Here is a tiny trained network, its code and every weight. The questions are about switching its units off for an input and a class, where a switched-off unit gives its printed mean instead of its output.

import numpy as np


def w(rows, s, z=0):
    codes = np.array(rows[::2]) - 128.0
    scale = np.full(codes.shape[1], s)
    scale[-1] = z or s
    return codes * scale


def f(y):
    return y / 2 * (1 + np.tanh(0.7978845608 * (y + 0.044715 * y**3)))


def log_softmax(a):
    a = a - a.max(-1, keepdims=True)
    return a - np.log(np.exp(a).sum(-1, keepdims=True))


def net(x, mask):
    res = np.array(x, float).reshape(1, 7) / 4 @ E
    y = f(res @ A[0][:, :-1].T + A[0][:, -1])
    res = res + np.where(mask, y, B[0][:, -1]) @ B[0][:, :-1]
    return log_softmax(res[-1] @ U[:, :-1].T + U[:, -1])


A, B = {}, {}
E = w([
[253,212,36,167,114,137,199,196,67],'x0',
[134,137,159,78,132,160,142,73,116],'x1',
[17,162,177,10,101,250,81,248,60],'x2',
[49,45,205,232,206,192,104,144,184],'x3',
[89,161,113,135,101,74,64,147,148],'x4',
[87,193,139,154,148,67,42,100,52],'x5',
[124,149,116,137,137,146,141,123,120],'x6',
],0.0051)
A[0] = w([
[82,154,183,109,174,161,107,141,167,21],'neuron 1',
[253,160,152,137,57,116,114,128,89,69],'neuron 2',
[111,128,87,57,87,149,111,70,100,131],'neuron 3',
[117,206,114,27,111,185,127,228,77,159],'neuron 4',
[108,102,145,98,113,52,101,64,119,94],'neuron 5',
[162,152,145,159,158,142,166,150,105,199],'neuron 6',
[172,158,112,156,160,205,132,168,85,155],'neuron 7',
[152,118,140,36,81,134,109,134,153,127],'neuron 8',
[75,175,87,50,167,144,121,160,183,79],'neuron 9',
[139,157,101,150,129,174,134,208,92,126],'neuron 10',
[24,82,199,115,161,179,96,146,130,92],'neuron 11',
[205,179,107,103,130,99,130,140,163,44],'neuron 12',
[147,208,108,140,81,98,208,114,118,4],'neuron 13',
[107,95,212,130,98,198,66,171,106,23],'neuron 14',
[138,88,178,153,173,101,110,61,165,154],'neuron 15',
],0.008,0.0031)
B[0] = w([
[111,137,87,147,53,150,60,133,87,152],'neuron 1',
[218,183,73,135,120,138,137,150,123,190],'neuron 2',
[122,89,149,100,216,139,135,123,159,156],'neuron 3',
[104,56,212,126,155,56,90,147,212,255],'neuron 4',
[87,99,143,122,166,109,169,72,140,151],'neuron 5',
[134,140,161,85,149,122,135,181,194,175],'neuron 6',
[120,139,148,116,140,82,131,132,141,184],'neuron 7',
[133,103,150,85,128,136,139,106,169,159],'neuron 8',
[89,147,175,152,128,124,127,99,51,152],'neuron 9',
[111,117,154,181,132,44,91,21,124,179],'neuron 10',
[173,121,99,119,72,254,116,139,36,218],'neuron 11',
[154,223,93,82,88,144,151,96,94,166],'neuron 12',
[165,218,91,78,98,139,102,100,55,172],'neuron 13',
[149,210,69,142,96,180,100,175,111,179],'neuron 14',
[69,71,186,142,186,118,123,102,120,179],'neuron 15',
],0.0076,0.0071)
U = w([
[146,103,140,99,211,56,85,93,203,249],'0',
[46,8,220,146,141,196,22,156,132,171],'1',
[187,160,41,77,60,254,45,192,44,3],'2',
],0.0059,0.0027)

Each question gives the input, the list of numbers given to net, and the class t.
The units are the neurons (one row each of A and B). Each row of codes is followed by its name. A weight is (code - 128) times the scale printed after its matrix; where a second scale follows, it is the last column's (A, B and U).
mask holds one flag per neuron, in row order. A switched-off neuron (its flag False) gives its mean, the last column of its row in B, instead of its output. The means were averaged over made-up inputs and are rounded, as every weight is.
A unit's drop is (log p(t) with every unit on - log p(t) with that unit switched off) / (log p(t) with every unit on - log p(t) with every unit switched off).
The circuit of an input: a set's keep is (log p(t) with only the set's units on - log p(t) with every unit switched off) / (log p(t) with every unit on - log p(t) with every unit switched off). Starting from the 12 units with the biggest drops (on a tie, the unit counted first), units are removed one at a time, each time the one whose removal leaves the highest keep (on an exact tie, the one counted first), for as long as the keep stays at least 0.8.
units of the circuit, in order: the units of the circuit, biggest drop first
k most important neurons: the k neurons with the biggest drops, biggest first
drop when u is switched off: that unit's drop, to one decimal
input [-6,7,2,4,-8,5,3], class 2: units of the circuit, in order	neuron 11; neuron 4
input [-6,-7,2,7,8,0,-2], class 2: units of the circuit, in order	neuron 11; neuron 14
input [5,-7,1,-1,4,2,4], class 0: units of the circuit, in order	neuron 11; neuron 10
input [8,-4,7,-5,6,-6,-4], class 0: units of the circuit, in order	neuron 4
input [6,-7,-7,-1,-8,-5,-1], class 2: units of the circuit, in order	neuron 4; neuron 13
input [7,-7,1,-1,2,8,-3], class 0: units of the circuit, in order	neuron 11; neuron 10
input [6,-3,-7,0,-3,6,0], class 2: 3 most important neurons	neuron 4; neuron 13; neuron 2
input [-8,2,1,6,-3,8,-6], class 2: 2 most important neurons	neuron 11; neuron 14
input [0,-8,1,6,-8,-1,2], class 2: 2 most important neurons	neuron 4; neuron 11
input [8,-7,3,-4,8,-8,-2], class 0: 3 most important neurons	neuron 4; neuron 10; neuron 11
input [-5,-4,3,1,-4,-6,5], class 2: 3 most important neurons	neuron 11; neuron 4; neuron 14
input [2,4,2,-2,-8,2,7], class 0: drop when neuron 11 is switched off	0.2
input [-7,-5,6,2,7,2,-6], class 2: drop when neuron 11 is switched off	0.4
input [1,1,5,-2,-6,-5,5], class 0: drop when neuron 2 is switched off	-0.1
